Below is a small trained network, with its code and all its weights. Each question gives an input and a class and asks what happens when units are switched off, that is, made to give their printed mean instead of their output.

import numpy as np


def w(rows, s, z=0):
    codes = np.array(rows[::2]) - 128.0
    scale = np.full(codes.shape[1], s)
    scale[-1] = z or s
    return codes * scale


def norm(h):
    return h / np.sqrt((h * h).mean(-1, keepdims=True) + 1e-5)


def f(y):
    return np.maximum(y, 0)


def log_softmax(a):
    a = a - a.max(-1, keepdims=True)
    return a - np.log(np.exp(a).sum(-1, keepdims=True))


def net(x, mask):
    res = np.array(x, float).reshape(1, 7) / 4 @ E
    u = 0
    for l in range(2):
        y = f(norm(res) @ A[l][:, :-1].T + A[l][:, -1])
        res = res + np.where(mask[u : u + 15], y, B[l][:, -1]) @ B[l][:, :-1]
        u += 15
    return log_softmax(norm(res)[-1] @ U[:, :-1].T + U[:, -1])


A, B = {}, {}
E = w([
[185,176,118,143,121,125,190],'x0',
[130,132,136,139,134,136,119],'x1',
[131,116,111,135,123,117,137],'x2',
[127,130,129,118,125,123,132],'x3',
[133,111,109,149,126,119,134],'x4',
[30,179,122,181,190,77,148],'x5',
[79,113,254,147,77,121,207],'x6',
],0.0062)
A[0] = w([
[153,149,171,144,124,148,187,118],'L0N1',
[165,142,71,154,147,117,169,135],'L0N2',
[237,111,114,62,143,136,60,93],'L0N3',
[133,166,140,111,126,83,169,188],'L0N4',
[172,56,71,123,70,113,116,100],'L0N5',
[55,154,93,172,194,132,128,9],'L0N6',
[197,164,123,127,239,143,195,41],'L0N7',
[111,85,188,129,104,112,132,151],'L0N8',
[155,107,88,90,65,175,63,80],'L0N9',
[153,190,102,146,113,156,185,167],'L0N10',
[193,132,153,134,87,154,186,237],'L0N11',
[254,109,80,72,156,139,93,2],'L0N12',
[177,49,212,108,92,139,107,54],'L0N13',
[104,162,76,97,231,106,123,126],'L0N14',
[177,225,105,165,133,140,158,123],'L0N15',
],0.0076,0.0027)
B[0] = w([
[126,105,113,88,194,184,115,201],'L0N1',
[103,152,165,88,109,156,104,185],'L0N2',
[31,101,184,113,225,27,178,250],'L0N3',
[139,120,184,171,185,140,55,193],'L0N4',
[100,115,183,119,131,164,115,207],'L0N5',
[158,72,95,79,143,160,145,205],'L0N6',
[92,111,121,170,63,125,101,174],'L0N7',
[124,105,107,115,95,66,104,216],'L0N8',
[93,124,147,214,93,66,150,217],'L0N9',
[138,212,145,147,96,133,187,197],'L0N10',
[186,119,84,119,183,231,138,254],'L0N11',
[77,163,150,192,154,171,178,241],'L0N12',
[181,119,74,83,3,80,93,223],'L0N13',
[172,111,96,97,129,179,25,224],'L0N14',
[129,138,142,116,76,70,173,197],'L0N15',
],0.0062,0.0052)
A[1] = w([
[106,201,132,155,177,110,158,255],'L1N1',
[121,200,55,121,14,129,103,48],'L1N2',
[105,189,74,128,151,89,107,106],'L1N3',
[144,112,204,82,156,122,78,151],'L1N4',
[145,236,79,133,68,130,88,67],'L1N5',
[182,35,156,154,181,105,98,25],'L1N6',
[57,181,118,149,167,149,103,140],'L1N7',
[111,127,117,166,194,155,194,117],'L1N8',
[95,232,119,162,171,104,239,173],'L1N9',
[91,120,158,168,179,21,135,111],'L1N10',
[94,144,177,99,158,78,120,105],'L1N11',
[65,65,128,135,170,99,100,93],'L1N12',
[254,156,97,135,81,174,176,33],'L1N13',
[125,151,167,138,127,127,209,237],'L1N14',
[83,122,166,129,143,154,169,198],'L1N15',
],0.0083,0.0022)
B[1] = w([
[111,111,84,102,62,127,136,227],'L1N1',
[85,84,173,139,42,82,160,166],'L1N2',
[166,88,171,110,45,174,118,173],'L1N3',
[129,113,95,169,105,125,158,183],'L1N4',
[100,2,242,107,100,45,171,165],'L1N5',
[88,143,117,136,77,111,149,161],'L1N6',
[163,112,124,109,86,110,161,217],'L1N7',
[129,166,109,134,112,93,119,207],'L1N8',
[155,142,55,167,54,137,106,254],'L1N9',
[126,141,199,133,188,152,187,231],'L1N10',
[132,112,110,177,185,129,139,189],'L1N11',
[123,154,162,122,183,128,109,233],'L1N12',
[133,133,184,114,214,141,136,205],'L1N13',
[150,187,106,78,136,165,75,235],'L1N14',
[122,139,91,161,144,71,102,223],'L1N15',
],0.0083,0.0062)
U = w([
[23,87,193,180,230,48,169,127],'0',
[109,34,156,99,44,76,152,229],'1',
[157,223,34,160,64,116,178,146],'2',
[222,157,175,57,195,217,179,36],'3',
[86,46,41,42,213,173,2,3],'4',
],0.0099,0.0037)

Each question gives the input, the list of numbers given to net, and the class t.
The units are the neurons (one row each of A and B). Each row of codes is followed by its name. A weight is (code - 128) times the scale printed after its matrix; where a second scale follows, it is the last column's (A, B and U).
mask holds one flag per neuron, layer by layer. A switched-off neuron (its flag False) gives its mean, the last column of its row in B, instead of its output. The means were averaged over made-up inputs and are rounded, as every weight is.
A unit's drop is (log p(t) with every unit on - log p(t) with that unit switched off) / (log p(t) with every unit on - log p(t) with every unit switched off).
The circuit of an input: a set's keep is (log p(t) with only the set's units on - log p(t) with every unit switched off) / (log p(t) with every unit on - log p(t) with every unit switched off). Starting from the 12 units with the biggest drops (on a tie, the unit counted first), units are removed one at a time, each time the one whose removal leaves the highest keep (on an exact tie, the one counted first), for as long as the keep stays at least 0.8.
circuit, biggest first: the units of the circuit, biggest drop first
unit that matters most: the unit with the biggest drop
top k neurons: the k neurons with the biggest drops, biggest first
k most important neurons of layer l: the k neurons of layer l with the biggest drops, biggest first
drop of u: that unit's drop, to one decimal
input [-2,6,5,7,7,-6,-7], class 0: unit that matters most	L0N3
input [-5,-5,-7,-4,-3,8,0], class 4: circuit, biggest first	[L0N14 L0N6]
input [2,-6,-5,-4,5,-6,2], class 3: 2 most important neurons of layer 0	[L0N11 L0N13]
input [-5,-3,6,3,-2,4,0], class 4: 2 most important neurons of layer 0	[L0N3 L0N14]
input [3,6,5,7,8,0,4], class 3: top 3 neurons	[L0N3 L1N13 L0N12]
input [1,-8,8,8,8,6,-4], class 1: circuit, biggest first	[L0N3 L1N5 L1N3]
input [1,-5,-8,-4,-6,-5,8], class 3: top 2 neurons	[L0N11 L1N13]
input [2,1,-3,-3,6,-8,0], class 2: 3 most important neurons of layer 1	[L1N10 L1N15 L1N12]
input [2,6,-6,-3,-4,-7,0], class 2: 4 most important neurons of layer 0	[L0N3 L0N12 L0N9 L0N14]
input [-3,-6,-5,1,-7,1,0], class 4: top 3 neurons	[L0N10 L0N3 L0N13]
input [-1,8,2,-3,1,3,0], class 4: 2 most important neurons of layer 0	[L0N3 L0N6]
input [1,3,-5,4,8,6,-7], class 1: 2 most important neurons of layer 0	[L0N3 L0N11]
input [3,4,-1,-7,-1,2,0], class 1: top 2 neurons	[L0N3 L0N7]
input [3,5,8,1,-3,1,-8], class 1: unit that matters most	L0N14
input [-4,-6,6,-8,7,-8,0], class 0: top 2 neurons	[L0N3 L0N9]
input [6,6,4,-6,-2,1,5], class 2: top 2 neurons	[L1N9 L0N14]
input [8,2,-4,-3,5,1,-4], class 1: top 2 neurons	[L1N5 L0N7]
input [-8,8,2,-8,0,6,-1], class 4: 2 most important neurons of layer 0	[L0N3 L0N14]
input [1,-6,-1,-3,6,3,6], class 2: 2 most important neurons of layer 0	[L0N3 L0N14]
input [3,2,1,8,-1,0,3], class 3: circuit, biggest first	[L0N11]
input [-2,7,4,3,2,6,-4], class 4: top 2 neurons	[L0N6 L0N13]
input [4,-1,1,-4,-8,-7,5], class 3: top 2 neurons	[L0N11 L1N13]
input [-7,7,2,-7,-8,-7,-8], class 0: drop of L0N3	0.4
input [-8,-1,0,4,-7,-1,-4], class 0: drop of L1N7	0.0
input [4,8,-3,-2,-3,8,-7], class 1: drop of L1N5	0.1
input [6,4,6,5,0,-3,2], class 3: drop of L1N13	0.2
input [8,4,-4,-6,6,3,-7], class 1: unit that matters most	L1N5
